Here is a tiny trained network, its code and every weight. The questions are about switching its units off for an input and a class, where a switched-off unit gives its printed mean instead of its output.

import numpy as np


def w(rows, s, z=0):
    codes = np.array(rows[::2]) - 128.0
    scale = np.full(codes.shape[1], s)
    scale[-1] = z or s
    return codes * scale


def norm(h):
    return h / np.sqrt((h * h).mean(-1, keepdims=True) + 1e-5)


def f(y):
    return np.maximum(y, 0)


def log_softmax(a):
    a = a - a.max(-1, keepdims=True)
    return a - np.log(np.exp(a).sum(-1, keepdims=True))


def net(x, mask):
    res = np.array(x, float).reshape(1, 2) / 4 @ E
    u = 0
    for l in range(3):
        y = f(norm(res) @ A[l][:, :-1].T + A[l][:, -1])
        res = res + np.where(mask[u : u + 9], y, B[l][:, -1]) @ B[l][:, :-1]
        u += 9
    return log_softmax(norm(res)[-1] @ U[:, :-1].T + U[:, -1])


A, B = {}, {}
E = w([
[231,182,18,129,102,61,91,195,174],'x0',
[143,53,23,112,14,223,185,138,254],'x1',
],0.00067)
A[0] = w([
[141,157,136,164,147,98,50,126,106,49],'0.n1',
[102,137,163,111,171,128,142,112,89,108],'0.n2',
[106,93,123,153,80,182,144,98,160,92],'0.n3',
[155,217,131,160,142,71,21,131,108,41],'0.n4',
[233,164,2,114,110,76,104,217,171,3],'0.n5',
[168,135,93,100,106,97,123,135,145,89],'0.n6',
[137,129,134,126,131,130,119,133,144,39],'0.n7',
[164,126,54,118,90,140,126,183,180,82],'0.n8',
[110,115,135,139,120,140,121,117,148,62],'0.n9',
],0.0018,0.00051)
B[0] = w([
[126,131,117,86,130,121,153,150,118,181],'0.n1',
[197,125,162,160,108,108,92,159,111,187],'0.n2',
[194,129,99,92,155,94,162,189,117,205],'0.n3',
[142,147,147,113,120,76,183,144,128,216],'0.n4',
[62,199,33,255,19,151,31,52,230,250],'0.n5',
[92,137,127,147,117,129,128,101,118,168],'0.n6',
[137,121,136,123,138,146,112,123,132,128],'0.n7',
[109,132,175,150,169,110,108,102,77,214],'0.n8',
[161,133,114,107,133,87,142,152,116,143],'0.n9',
],0.0021)
A[1] = w([
[131,156,78,154,107,120,87,107,171,110],'1.n1',
[117,94,127,105,102,156,180,126,137,124],'1.n2',
[161,106,131,142,113,134,117,157,132,90],'1.n3',
[85,101,131,160,91,182,119,87,148,162],'1.n4',
[128,110,62,106,113,145,141,138,206,254],'1.n5',
[133,175,56,164,93,115,77,108,183,97],'1.n6',
[130,167,70,167,93,120,68,103,183,114],'1.n7',
[92,155,135,154,165,111,63,101,113,156],'1.n8',
[118,129,4,114,91,153,131,132,222,212],'1.n9',
],0.0031,0.00064)
B[1] = w([
[99,150,87,182,81,112,116,84,113,198],'1.n1',
[148,131,66,100,151,127,115,151,147,170],'1.n2',
[85,117,135,96,159,127,177,94,97,138],'1.n3',
[185,181,92,124,151,46,121,161,108,183],'1.n4',
[170,184,126,102,54,132,206,141,117,211],'1.n5',
[22,185,95,252,42,153,139,7,114,226],'1.n6',
[21,248,44,250,37,91,122,1,73,222],'1.n7',
[151,129,67,131,61,142,131,153,214,180],'1.n8',
[150,136,240,120,135,55,131,131,220,252],'1.n9',
],0.0024,0.0038)
A[2] = w([
[151,85,42,88,166,158,138,159,139,87],'2.n1',
[128,174,148,160,116,56,112,116,121,158],'2.n2',
[40,165,131,106,215,131,100,95,72,16],'2.n3',
[123,56,113,109,227,145,93,147,101,3],'2.n4',
[88,159,17,169,115,128,105,62,132,168],'2.n5',
[68,98,156,185,68,251,44,88,136,102],'2.n6',
[128,110,155,143,155,121,109,108,93,72],'2.n7',
[90,106,154,140,146,172,110,117,103,164],'2.n8',
[127,88,135,125,183,138,120,138,94,151],'2.n9',
],0.0024,0.00069)
B[2] = w([
[37,115,143,193,156,162,50,63,74,151],'2.n1',
[91,120,111,153,192,125,51,164,55,251],'2.n2',
[171,158,7,125,105,115,133,190,156,149],'2.n3',
[110,164,187,91,130,79,123,132,245,138],'2.n4',
[73,133,119,198,20,176,196,45,161,247],'2.n5',
[175,2,125,146,83,206,79,110,160,183],'2.n6',
[165,140,77,93,101,132,168,159,128,152],'2.n7',
[164,101,81,127,85,137,137,102,174,144],'2.n8',
[134,135,108,111,101,120,144,116,207,148],'2.n9',
],0.0018,0.0025)
U = w([
[149,182,159,153,190,47,60,207,9,175],'0',
[101,99,54,81,181,197,170,131,51,109],'1',
[52,98,138,89,218,137,81,98,190,116],'2',
[130,127,141,118,150,177,130,124,120,3],'3',
[202,2,149,158,78,200,58,153,122,136],'4',
[131,125,139,123,155,173,131,124,122,23],'5',
[205,131,117,44,95,113,230,171,225,183],'6',
[79,213,82,237,34,99,123,51,145,187],'7',
],0.0084,0.0047)

Each question gives the input, the list of numbers given to net, and the class t.
The units are the neurons (one row each of A and B). Each row of codes is followed by its name. A weight is (code - 128) times the scale printed after its matrix; where a second scale follows, it is the last column's (A, B and U).
mask holds one flag per neuron, layer by layer. A switched-off neuron (its flag False) gives its mean, the last column of its row in B, instead of its output. The means were averaged over made-up inputs and are rounded, as every weight is.
A unit's drop is (log p(t) with every unit on - log p(t) with that unit switched off) / (log p(t) with every unit on - log p(t) with every unit switched off).
The circuit of an input: a set's keep is (log p(t) with only the set's units on - log p(t) with every unit switched off) / (log p(t) with every unit on - log p(t) with every unit switched off). Starting from the 12 units with the biggest drops (on a tie, the unit counted first), units are removed one at a time, each time the one whose removal leaves the highest keep (on an exact tie, the one counted first), for as long as the keep stays at least 0.8.
units of the circuit, in order: the units of the circuit, biggest drop first
unit that matters most: the unit with the biggest drop
k most important neurons: the k neurons with the biggest drops, biggest first
top k neurons in layer l: the k neurons of layer l with the biggest drops, biggest first
drop of u: that unit's drop, to one decimal
input [-2,3], class 6: unit that matters most -> 0.n5
input [-4,-3], class 4: 2 most important neurons -> 1.n4; 0.n5
input [-6,-5], class 4: top 2 neurons in layer 0 -> 0.n3; 0.n4
input [2,-5], class 0: units of the circuit, in order -> 0.n5; 1.n7; 1.n6
input [-3,2], class 6: units of the circuit, in order -> 0.n5; 1.n7; 1.n6
input [-7,-2], class 4: 2 most important neurons -> 1.n7; 0.n5
input [-6,-1], class 6: units of the circuit, in order -> 0.n5; 1.n7; 1.n1; 1.n6
input [-8,-4], class 4: 2 most important neurons -> 1.n7; 1.n9
input [-8,1], class 6: 4 most important neurons -> 0.n5; 1.n7; 1.n6; 1.n8
input [-5,-6], class 0: 3 most important neurons -> 1.n6; 1.n7; 0.n5
input [-5,-2], class 4: 4 most important neurons -> 0.n5; 1.n7; 1.n5; 1.n9
input [-3,-1], class 4: 2 most important neurons -> 0.n5; 0.n2
input [-6,0], class 6: 3 most important neurons -> 0.n5; 1.n7; 1.n6
input [-6,-4], class 4: unit that matters most -> 1.n4
input [-1,1], class 6: 3 most important neurons -> 0.n5; 0.n8; 1.n7
input [-8,-8], class 0: 4 most important neurons -> 1.n6; 1.n7; 0.n5; 2.n5
input [-7,-6], class 0: top 3 neurons in layer 0 -> 0.n5; 0.n2; 0.n6
input [-6,-6], class 0: 4 most important neurons -> 1.n6; 1.n7; 0.n5; 2.n5
input [-6,-8], class 0: 2 most important neurons -> 1.n6; 1.n7
input [-7,2], class 2: top 2 neurons in layer 0 -> 0.n5; 0.n8
input [-7,1], class 6: top 4 neurons in layer 1 -> 1.n7; 1.n8; 1.n6; 1.n9
input [-1,4], class 6: top 2 neurons in layer 0 -> 0.n5; 0.n3
input [-4,-6], class 0: drop of 0.n5 -> 0.5
input [-4,4], class 6: drop of 0.n5 -> 0.7
